Each row is followed by its group and then its class within the group.
[-52  -3   6 -34   6  36  10  33 -21 -17   6   6 -19   2  12  -6 -15  13
  -5  45  -7  54 -26 -31  34  18 -20 -12  -5   4   6  27   1  -2  12  -6
 -10  13  -3   1   0 -29 -15   0 -20  -1   1  11  -1  24   5  33   7 -11
   6  -5  13  13 -21  33  -6 -20  33  -3  -7 -11  -9  -4  -1 -33  24] -> Guvu > (52)
[  6  -3  -2 -77   8  34  35  -3  38  11 -19 -44  -7   1  23  -4  25  -4
 -15  35   7   9  -1   3  23   0  -3  10  14  -8 -24  13   5  10  21   2
 -44   9 -16   2 -15  21 -42 -22 -16 -25 -26  17   9   1   0  46 -11 -27
   1 -36  46   3  -1   2  11 -10  28  16   1   6 -29  -2   3 -15  -2] -> fasa > (58)
[ 25  -6  24 -30   5  22  13   2  30   6 -12 -15 -22  -2  -5   6  47  -1
 -13  18  17  14  51  -7  32 -12 -11  29  -1  -3  -7 -33 -14  -8 -11   7
 -45  -4  -2   0   0  26   0  -9 -42  14  12  -7  -1   4 -16  33   2   8
 -11   4  15  28   5   2   6  -5  38   4  10  -1 -30  -8  -3 -33 -16] -> fasa > (55)
[ -6  -3  -1 -53   4  42   7  -5  20  16 -10 -35   2  56  16   2  29   6
 -51  -4  26  12  -8   3  20 -28   0  15   2 -18 -13 -10 -17 -17  -1   3
 -41  10  -6  -4 -10  22 -15  -3 -17   4 -20 -21  -5  11 -10  57   8  -8
  -3   2  26  16 -14   1  17   3  19   5 -17  -1 -28 -26   7  -4  -8] -> fasa > (58)
[  6 -13  -2 -14  10   6   0 -44   4  16   4 -22  -4   7   9   0  39  -2
   3   1  13   8  28  19  13   8  -4  12   3 -10 -14 -13 -21 -20   5 -10
 -19   2  -5  12  -4   6   7 -20 -10  13  -3 -10  -9  -1   2  29  21  -4
   0  18  11  35   3  -6 -18  12  35  10  20  -3   6 -13  -5  -7 -24] -> fasa > (55)
[ 26  -1   1 -14 -17  26  10 -14  10  13 -19 -33 -22  -6  16   7  24  -6
 -11   4  -2  23  14  -9  43   6 -14  10   6   8   4 -22 -54  27  17  32
 -53  10  -5   5  -3  19 -16 -40 -28   0   5   3 -15 -10   3  34  24  -3
 -18   3   3  35  26   9 -39  11  36  -3 -26   2 -16 -23  -4  -6  -9] -> fasa > (55)
[-63  13 -14 -28  35   9  -1  11 -20   4  -3  -2  23  14  15  -3  -5 -14
   6  10  -6  39  -7 -23  -8  23 -30 -20 -22  -2  -4  23  28  -7 -17  -3
  40   2 -14  13  10 -10  37  24  17  -5   4  18 -13  18  10  35 -12  -2
  37   4  -4 -15 -39   5 -13  -8 -12   2 -25 -16 -14  14  -4  18  47] -> pim > (63)
[  3 -18  -8 -66  -1  21   0   7  25  24 -11 -33  -2  -1   6   3  40   8
  -8  -4   9  -2  12  11  22  -7   3  19   5 -12 -16 -31  27  -7 -13   6
 -21  16  -1 -11  -1  16 -13 -11 -22  -6  -1  -1   5   3  -9  33   8  -9
   2   7  28  13   0 -13  33   6  17   4   1   1 -40 -30   3  -7  22] -> fasa > (58)
[-36  13  -6 -27  15  16  -7   7 -52  -3 -11  -6  -9  -4  27  -1 -13 -26
   7  20 -12   8 -25 -28  14  25 -34  -4   6   8  -3  19 -12   2  15 -12
  17   9 -15  12   1 -11   8 -12  -7 -15  -1  13 -31  18 -12  32  -4  17
  26  10  -2  -3 -20   6 -19   9   8  -2   4  -8  -8  -4  -6  48  28] -> pim > (64)
[-34   7 -15   7  18 -25  18  26 -56  -6   5   7   9  14   0   3 -31 -10
  -4  11 -25  51 -16 -29 -26  15 -17 -20 -16   5  -6  31   1   7 -22 -18
  44   0   3   1  16 -17  32  21  29  -3  18  17   7  16  10  27  21   5
  18   3 -34 -16 -46  -3 -15   6 -19  -5 -21 -11   5 -10  -2  19  31] -> pim > (63)
[-18  15   2   0  29  20  43 -24 -82 -12  -4  -1 -10 -17  11   8  -7 -25
  -4   7 -28  27 -15 -38  19   7 -12   7  11  11 -13   1 -49   0  20 -22
  15   7 -10  11   8  -6   2 -19  -6  -5  -9  20 -27   5   1  38   2   0
   2  33  -8  16 -19  14 -16   1   4 -24   2 -17 -21 -19   5  25  16] -> pim > (64)
[  4  -3 -13 -76  18  44   8 -35  27  18 -20 -32 -25   3  28  -2  43 -19
 -30   4  10  16  17   4  17   4  -6  43  11 -21 -25  -2 -13 -26  18   1
 -43   3  -6   5 -12   8  -5 -22 -19  16  -2  -1  -5   0  -2  49   4 -11
  13   5  33  48 -35  17  -7   4  32   9 -15  17 -21 -19  -3   0   3] -> fasa > (55)
